Below is a small trained network, with its code and all its weights. Each question gives an input and a target symbol and asks what happens when units are switched off, that is, made to give their printed mean instead of their output.

import numpy as np


def w(rows, s, z=0):
    codes = np.array(rows[::2]) - 128.0
    scale = np.full(codes.shape[1], s)
    scale[-1] = z or s
    return codes * scale


def norm(h):
    return h / np.sqrt((h * h).mean(-1, keepdims=True) + 1e-5)


def f(y):
    return np.maximum(y, 0)


def softmax(a):
    e = np.exp(a - a.max(-1, keepdims=True))
    return e / e.sum(-1, keepdims=True)


def log_softmax(a):
    a = a - a.max(-1, keepdims=True)
    return a - np.log(np.exp(a).sum(-1, keepdims=True))


def net(x, mask):
    ids = ['ΔΩαεζηξστφψ'.index(c) for c in x.split()]
    T = len(ids)
    res = E[ids] + P[:T]
    u = 0
    for l in range(2):
        r = norm(res)
        for j in range(3):
            rows = slice(2 * j, 2 * j + 2)
            q, k, v = (r @ M[l][rows].T for M in (Q, K, V))
            z = softmax(np.where(np.tri(T) > 0, q @ k.T / 2**0.5, -1e9)) @ v
            o = O[l][rows]
            res = res + np.where(mask[u + j], z, o[:, -1]) @ o[:, :-1]
        u += 3
        y = f(norm(res) @ A[l][:, :-1].T + A[l][:, -1])
        res = res + np.where(mask[u : u + 8], y, B[l][:, -1]) @ B[l][:, :-1]
        u += 8
    return log_softmax(norm(res)[-1] @ U[:, :-1].T + U[:, -1])


Q, K, V, O, A, B = {}, {}, {}, {}, {}, {}
E = w([
[138,219,32],'Δ',
[151,68,24],'Ω',
[158,251,78],'α',
[98,148,83],'ε',
[119,16,179],'ζ',
[168,231,115],'η',
[12,112,86],'ξ',
[118,148,250],'σ',
[241,159,116],'τ',
[104,188,177],'φ',
[43,90,52],'ψ',
],0.016)
P = w([
[142,184,102],'0',
[4,85,148],'1',
[12,38,144],'2',
[24,38,133],'3',
[21,32,136],'4',
[47,44,127],'5',
[14,36,147],'6',
[44,43,122],'7',
],0.003)
Q[0] = w([
[82,74,92],'0.h0',
[124,150,255],'0.h0',
[151,121,146],'0.h1',
[4,157,248],'0.h1',
[91,110,171],'0.h2',
[150,26,160],'0.h2',
],0.0095)
K[0] = w([
[113,19,166],'0.h0',
[146,172,176],'0.h0',
[87,209,175],'0.h1',
[102,94,111],'0.h1',
[2,70,106],'0.h2',
[221,227,78],'0.h2',
],0.0091)
V[0] = w([
[64,59,171],'0.h0',
[138,14,78],'0.h0',
[124,208,144],'0.h1',
[139,104,89],'0.h1',
[18,169,203],'0.h2',
[247,130,2],'0.h2',
],0.0073)
O[0] = w([
[227,98,160,4],'0.h0',
[141,24,189,115],'0.h0',
[128,36,253,219],'0.h1',
[216,195,135,162],'0.h1',
[47,63,11,130],'0.h2',
[20,65,71,241],'0.h2',
],0.0042,0.0025)
A[0] = w([
[208,40,133,153],'0.n0',
[57,134,133,211],'0.n1',
[136,32,172,66],'0.n2',
[91,153,197,253],'0.n3',
[193,156,114,147],'0.n4',
[78,36,239,218],'0.n5',
[136,155,56,104],'0.n6',
[250,2,108,167],'0.n7',
],0.0096,0.0021)
B[0] = w([
[73,129,97,183],'0.n0',
[229,99,114,233],'0.n1',
[115,67,164,168],'0.n2',
[129,196,69,193],'0.n3',
[104,207,144,176],'0.n4',
[236,254,113,200],'0.n5',
[178,112,162,254],'0.n6',
[39,148,83,217],'0.n7',
],0.0072,0.0045)
Q[1] = w([
[187,94,145],'1.h0',
[184,118,224],'1.h0',
[171,162,96],'1.h1',
[104,255,92],'1.h1',
[143,179,38],'1.h2',
[67,129,247],'1.h2',
],0.0099)
K[1] = w([
[176,123,96],'1.h0',
[188,200,248],'1.h0',
[88,148,113],'1.h1',
[222,211,54],'1.h1',
[198,134,52],'1.h2',
[146,186,167],'1.h2',
],0.012)
V[1] = w([
[15,138,187],'1.h0',
[163,179,15],'1.h0',
[220,168,82],'1.h1',
[166,255,31],'1.h1',
[168,79,83],'1.h2',
[46,123,136],'1.h2',
],0.0086)
O[1] = w([
[145,62,24,103],'1.h0',
[135,53,178,207],'1.h0',
[171,142,88,177],'1.h1',
[183,100,129,249],'1.h1',
[56,34,254,150],'1.h2',
[46,159,149,126],'1.h2',
],0.0085,0.013)
A[1] = w([
[176,104,89,78],'1.n0',
[10,105,39,164],'1.n1',
[26,127,205,249],'1.n2',
[142,220,105,230],'1.n3',
[122,104,130,92],'1.n4',
[172,179,209,112],'1.n5',
[141,105,127,208],'1.n6',
[154,136,122,150],'1.n7',
],0.014,0.002)
B[1] = w([
[132,63,104,235],'1.n0',
[54,250,116,218],'1.n1',
[197,134,209,195],'1.n2',
[54,137,185,238],'1.n3',
[1,73,132,153],'1.n4',
[101,89,87,253],'1.n5',
[47,189,92,196],'1.n6',
[46,57,36,201],'1.n7',
],0.0076,0.0057)
U = w([
[180,59,62,182],'Δ',
[12,167,91,134],'Ω',
[133,162,122,65],'α',
[139,48,207,135],'ε',
[136,128,204,106],'ζ',
[129,208,92,81],'η',
[110,128,154,77],'ξ',
[176,205,153,252],'σ',
[138,137,126,59],'τ',
[117,158,104,60],'φ',
[66,116,162,114],'ψ',
],0.012,0.0045)

Each question gives the input, a string of symbols that net reads in full, and the target symbol t.
The units are the heads (2 rows each of Q, K, V and O) and the neurons (one row each of A and B). Each row of codes is followed by its name. A weight is (code - 128) times the scale printed after its matrix; where a second scale follows, it is the last column's (O, A, B and U).
mask holds one flag per unit, layer by layer, with each layer's heads first. A switched-off unit (its flag False) gives its mean, the last column of its rows in O or B, instead of its output. The means were averaged over made-up inputs and are rounded, as every weight is.
A unit's drop is (log p(t) with every unit on - log p(t) with that unit switched off) / (log p(t) with every unit on - log p(t) with every unit switched off).
The circuit of an input: a set's keep is (log p(t) with only the set's units on - log p(t) with every unit switched off) / (log p(t) with every unit on - log p(t) with every unit switched off). Starting from the 12 units with the biggest drops (on a tie, the unit counted first), units are removed one at a time, each time the one whose removal leaves the highest keep (on an exact tie, the one counted first), for as long as the keep stays at least 0.8.
circuit, biggest first: the units of the circuit, biggest drop first
most important unit: the unit with the biggest drop
k most important neurons: the k neurons with the biggest drops, biggest first
k most important neurons of layer l: the k neurons of layer l with the biggest drops, biggest first
which heads matter: for each layer, one digit per head in row order, 1 if its drop is at least 0.15 and else 0, layers parted by /
drop when u is switched off: that unit's drop, to one decimal
input Δ Ω τ, target Ω: 3 most important neurons of layer 0 -> [0.n7; 0.n4; 0.n1]
input η σ α Ω ψ ε, target ε: which heads matter -> 100 / 000
input ε τ ε Ω η η, target Ω: most important unit -> 0.n5
input ε Ω σ ε Δ φ φ, target Δ: 2 most important neurons of layer 0 -> [0.n7; 0.n1]
input ξ ξ ε Δ φ φ, target Δ: which heads matter -> 000 / 010
input Δ Ω Ω ε, target ε: which heads matter -> 110 / 000
input ζ ξ Δ Δ Δ Δ Δ, target Δ: circuit, biggest first -> [1.h1; 1.n1]
input Δ τ τ η ε Δ τ ξ, target Δ: circuit, biggest first -> [1.h1; 0.n1; 1.n3]
input Ω ξ Δ η, target Δ: which heads matter -> 000 / 110
input Ω ξ α ξ Ω Δ α, target Δ: 4 most important neurons -> [1.n1; 0.n7; 0.n6; 0.n5]
input ψ ψ α Δ η ψ Ω α, target Ω: 4 most important neurons of layer 1 -> [1.n3; 1.n2; 1.n5; 1.n0]
input ε Ω Ω η α, target Ω: 4 most important neurons -> [1.n3; 0.n5; 0.n4; 0.n2]
input Ω Ω Δ η Δ α, target Δ: 2 most important neurons -> [0.n7; 1.n1]
input ξ φ η Δ φ ξ, target Δ: 3 most important neurons -> [0.n7; 0.n5; 0.n1]
input Δ Ω φ Ω Ω η τ, target Ω: 2 most important neurons -> [0.n7; 0.n1]
input ε Ω η, target Ω: most important neuron -> [0.n5]
input ψ α Ω α φ, target Ω: 3 most important neurons of layer 0 -> [0.n3; 0.n6; 0.n2]
input Δ Ω φ, target Ω: drop when 1.h1 is switched off -> -0.2
input Ω Δ Δ σ σ, target σ: drop when 0.n5 is switched off -> 0.5
input η Δ Δ Δ η, target Δ: drop when 1.h1 is switched off -> 0.2
input φ Ω Δ Ω, target Ω: most important neuron -> [1.n1]
